Here is a tiny trained network, its code and every weight. The questions are about switching its units off for an input and a class, where a switched-off unit gives its printed mean instead of its output.

import numpy as np


def w(rows, s, z=0):
    codes = np.array(rows[::2]) - 128.0
    scale = np.full(codes.shape[1], s)
    scale[-1] = z or s
    return codes * scale


def f(y):
    return np.maximum(y, 0)


def log_softmax(a):
    a = a - a.max(-1, keepdims=True)
    return a - np.log(np.exp(a).sum(-1, keepdims=True))


def net(x, mask):
    res = np.array(x, float).reshape(1, 7) / 4 @ E
    y = f(res @ A[0][:, :-1].T + A[0][:, -1])
    res = res + np.where(mask, y, B[0][:, -1]) @ B[0][:, :-1]
    return log_softmax(res[-1] @ U[:, :-1].T + U[:, -1])


A, B = {}, {}
E = w([
[254,72,31,6,63],'x0',
[140,137,128,120,125],'x1',
[111,181,99,85,116],'x2',
[133,83,142,176,129],'x3',
[27,117,69,141,67],'x4',
[56,94,130,83,175],'x5',
[125,94,144,154,134],'x6',
],0.008)
A[0] = w([
[204,136,167,117,202,129],'n1',
[146,153,149,142,72,140],'n2',
[175,7,86,116,95,168],'n3',
[156,101,120,65,165,51],'n4',
[102,139,189,158,122,12],'n5',
[82,134,122,87,162,118],'n6',
[165,70,73,103,138,7],'n7',
[91,115,84,161,72,240],'n8',
[65,180,169,90,214,77],'n9',
[87,51,133,118,111,221],'n10',
[162,107,145,153,189,199],'n11',
[84,82,139,69,179,114],'n12',
[120,176,115,91,153,142],'n13',
[120,145,156,129,134,84],'n14',
[124,145,175,151,172,57],'n15',
[102,31,146,127,177,219],'n16',
[113,103,105,76,130,51],'n17',
[147,121,163,125,120,215],'n18',
[113,188,143,166,120,137],'n19',
[111,134,132,140,86,253],'n20',
[135,146,123,166,141,57],'n21',
[201,126,98,132,209,104],'n22',
[195,52,93,129,144,32],'n23',
],0.013,0.0024)
B[0] = w([
[91,196,112,92,185,228],'n1',
[175,89,61,228,188,166],'n2',
[99,132,71,101,133,255],'n3',
[68,66,82,174,76,186],'n4',
[25,131,129,131,86,207],'n5',
[174,76,90,128,135,171],'n6',
[81,133,93,160,22,200],'n7',
[124,173,129,26,230,222],'n8',
[127,74,89,150,90,233],'n9',
[141,151,101,102,188,202],'n10',
[104,160,156,90,152,203],'n11',
[219,150,1,189,158,181],'n12',
[182,25,158,64,108,163],'n13',
[115,108,69,115,96,157],'n14',
[101,105,118,110,51,202],'n15',
[154,130,123,94,149,220],'n16',
[94,69,49,158,118,165],'n17',
[154,132,113,105,197,169],'n18',
[104,70,119,158,154,207],'n19',
[167,113,136,12,173,184],'n20',
[145,71,78,135,82,158],'n21',
[72,187,141,145,162,202],'n22',
[98,107,167,112,65,213],'n23',
],0.0059,0.0084)
U = w([
[107,200,126,63,198,164],'0',
[90,67,136,189,18,4],'1',
[203,140,39,245,201,154],'2',
[157,130,134,104,189,151],'3',
[166,2,199,62,156,169],'4',
[131,87,197,47,133,119],'5',
[144,138,150,113,145,106],'6',
],0.0072,0.0037)

Each question gives the input, the list of numbers given to net, and the class t.
The units are the neurons (one row each of A and B). Each row of codes is followed by its name. A weight is (code - 128) times the scale printed after its matrix; where a second scale follows, it is the last column's (A, B and U).
mask holds one flag per neuron, in row order. A switched-off neuron (its flag False) gives its mean, the last column of its row in B, instead of its output. The means were averaged over made-up inputs and are rounded, as every weight is.
A unit's drop is (log p(t) with every unit on - log p(t) with that unit switched off) / (log p(t) with every unit on - log p(t) with every unit switched off).
The circuit of an input: a set's keep is (log p(t) with only the set's units on - log p(t) with every unit switched off) / (log p(t) with every unit on - log p(t) with every unit switched off). Starting from the 12 units with the biggest drops (on a tie, the unit counted first), units are removed one at a time, each time the one whose removal leaves the highest keep (on an exact tie, the one counted first), for as long as the keep stays at least 0.8.
units of the circuit, in order: the units of the circuit, biggest drop first
most important unit: the unit with the biggest drop
k most important neurons: the k neurons with the biggest drops, biggest first
drop of u: that unit's drop, to one decimal
input [1,-4,-5,3,-3,6,4], class 2: 3 most important neurons	n12, n8, n20
input [0,1,1,6,8,0,-5], class 0: units of the circuit, in order	n8
input [4,4,-7,4,-7,-1,2], class 0: units of the circuit, in order	n1, n22
input [-2,-4,3,3,6,8,-8], class 2: units of the circuit, in order	n12, n6
input [1,-5,-4,-7,6,8,-7], class 2: units of the circuit, in order	n12, n6
input [6,-6,-4,2,-4,-4,4], class 1: units of the circuit, in order	n7, n23
input [3,4,-2,-8,5,8,-1], class 2: units of the circuit, in order	n12, n17
input [-8,1,3,6,2,-6,3], class 1: units of the circuit, in order	n5, n15
input [6,0,5,-1,1,-5,-6], class 1: units of the circuit, in order	n7, n4, n1
input [8,3,2,2,3,5,-6], class 1: units of the circuit, in order	n7, n4
input [-8,-5,-3,2,2,-8,-1], class 1: units of the circuit, in order	n5, n15
input [-6,-6,-4,3,-2,8,-6], class 2: 2 most important neurons	n12, n23
input [8,-7,7,2,-1,7,0], class 1: units of the circuit, in order	n7, n4
input [-3,-4,-3,4,7,-3,5], class 0: most important unit	n8
input [-6,8,-5,7,-8,6,0], class 0: 2 most important neurons	n1, n11
input [-8,1,8,3,-5,0,5], class 1: units of the circuit, in order	n9, n15, n5
input [8,0,-8,-2,-2,3,-1], class 1: units of the circuit, in order	n7, n4
input [-8,2,-8,8,1,-4,-4], class 1: 2 most important neurons	n5, n15
input [-5,-4,4,5,8,-4,-2], class 0: 2 most important neurons	n8, n20
input [8,0,-5,0,2,6,0], class 1: most important neuron	n7
input [3,1,-8,2,-8,5,0], class 0: 2 most important neurons	n1, n22
input [8,-5,1,-2,0,-6,-7], class 1: drop of n4	0.1
input [-1,3,-3,7,6,-6,8], class 3: drop of n21	0.0
input [-3,-5,-3,1,0,7,-1], class 2: drop of n12	0.8
input [1,-5,1,6,1,6,6], class 2: drop of n12	0.8
